Each row has a name. Each question is about the rows just above it. Places in a row count from 0.

Columns, left to right: K C L H T E P
[168 122  99 141 105 120 178]  W
[183 105 105 169  97 132 184]  Y
[165 119  97 133 107 121 177]  Q
[173 126 101 151 103 125 180]  J
[165 119  97 133 106 121 177]  G
[167 119  98 136 107 121 177]  D
Which column holds this, read top down? [120 132 121 125 121]
E
Which column holds [107 103 106 107] top down?
T
At which places does Y hold [105]?
1 2
Where does [173 125 101 151 103 125 180] differ from J, and what was there?
1, [126]
Which row holds [168 122  99 141 105 120 178]?
W
One entry of D was changed: [167 119  98 136 108 121 177]. Where, and from what?
4, [107]

Columns, left to right: N B Z R A
[125 105 169 139 159] = F
[125 157 169 139 156] = X
[125 157 169 139 159] = S
[125 157 169 139 159] is in which row?
S
Where does [125 105 169 138 159] differ from F, and what was there?
3, [139]
Which column holds [159 156] top down?
A
Which column holds [156 159] top down?
A

Columns, left to right: kepod Fufo libeb fup rus
[143 125 143 143 129] -> golag
[102 109 123 128 102] -> baf
[161 119 135 147 161] -> dur
[103 108 142 126 103] -> Geda
[173 111 117 149 173] -> Goz
[125 134 149 121 144] -> reva
[113 135 122 140 113] -> fasaf
[113 150 133 124 113] -> Vovad
[112 101 129 121 112] -> Limok
[122 122 110 122 110] -> zinu
[139 122 128 151 139] -> vuvi
Places of [129] in row golag:
4
Every place of [143] in golag:
0 2 3
Places of [122] in row zinu:
0 1 3
Which value is in both Goz and reva?
[149]
Where does [144 125 143 143 129] differ from golag, and what was there?
0, [143]
Shared by baf and vuvi:
[128]

Columns, left to right: fekev lubaz nur notip pilu lufem Tafi fen muli bub
[139 133 180  99 134 128  80 134 158 101]  gota
[139 144 130 118 154 117 145 137 130 164]  Gepo
[139 116 130 118 154 117 145 137 132 164]  ratuk
[139 144 130 118 154 157 131 109 114 113]  Navef
One entry of ratuk was changed: [139 116 130 118 154 117 145 137 132 165]. Where, and from what?
9, [164]
At which places does Gepo hold [117]?
5
Every place of [139] in ratuk:
0

Columns, left to right: nonud Domeb nisal Sus Ravab
[186 171 156 154 173] : sefe
[156 147 110 177 143] : vop
[127 173 156 154 173] : roze
[144 140 116 149 126] : meb
Changed vop: [156 147 110 178 143]. Place and old value:
3, [177]
Where does [127 173 156 155 173] differ from roze, and what was there?
3, [154]
Table of tags by key:
[143] -> j382
[171] -> j129
[147] -> j734
The tag of vop, keyed by place 1:
j734
[177 154 149] is in which column, read top down?
Sus
Places of [127] in row roze:
0

Columns, left to right: zeki Fofa Nul kalu
[ 99 184  99  99]  getu
[171 173  69  82]  Teg
[162 183 173  88]  renup
[125 183 121  90]  letof
[125  77 115  90]  ludi
[166 135 120  85]  Zil
[183 168  77  92]  zin
Places of [85] in row Zil:
3
Which value is in both Teg and renup?
[173]
At which places does getu hold [99]?
0 2 3

Columns, left to right: tode Nik bom falit duv sorit febi
[131 173 159 152 118 126 131]  V
[154 115 165 167 108  96 125]  M
[156 128 122 113  99 136 152]  U
key -> tag
[125] -> j538
[121] -> j510
[151] -> j187
[124] -> j17
[152] -> j821
[122] -> j887
Join U by its entry at place 6:
j821
Which column holds [165 122] top down?
bom
One entry of M was changed: [154 116 165 167 108  96 125]. Where, and from what?
1, [115]

Columns, left to right: vut tav Deno tob zova Kun pifir pefol der
[178 184 161 162 167 178 174 165 166]  zadi
[166 179 171 169 170 165 183 165 180]  vis
[173 173 172 184 171 162 172 173 174]  zemig
[164 169 188 148 167 163 163 167 170]  Zamo
Places of [173] in row zemig:
0 1 7
The one value in zadi and Zamo:
[167]

Columns, left to right: bokap beze siz Zufo Nitu zopaf bivu Lak zime
[140 132 168  84 152 153  88 102 145] -> fopa
[ 89  92 174  83  86  79  90 177 159] -> radi
[140 132 168  84 152 153  84 102 145] -> divu
[178 160 172 124 166 153  81  96 164] -> Zilab
Changed fopa: [140 132 168  84 152 153  88 102 144]. Place and old value:
8, [145]
Changed Zilab: [178 160 172 124 166 153  81  95 164]. Place and old value:
7, [96]

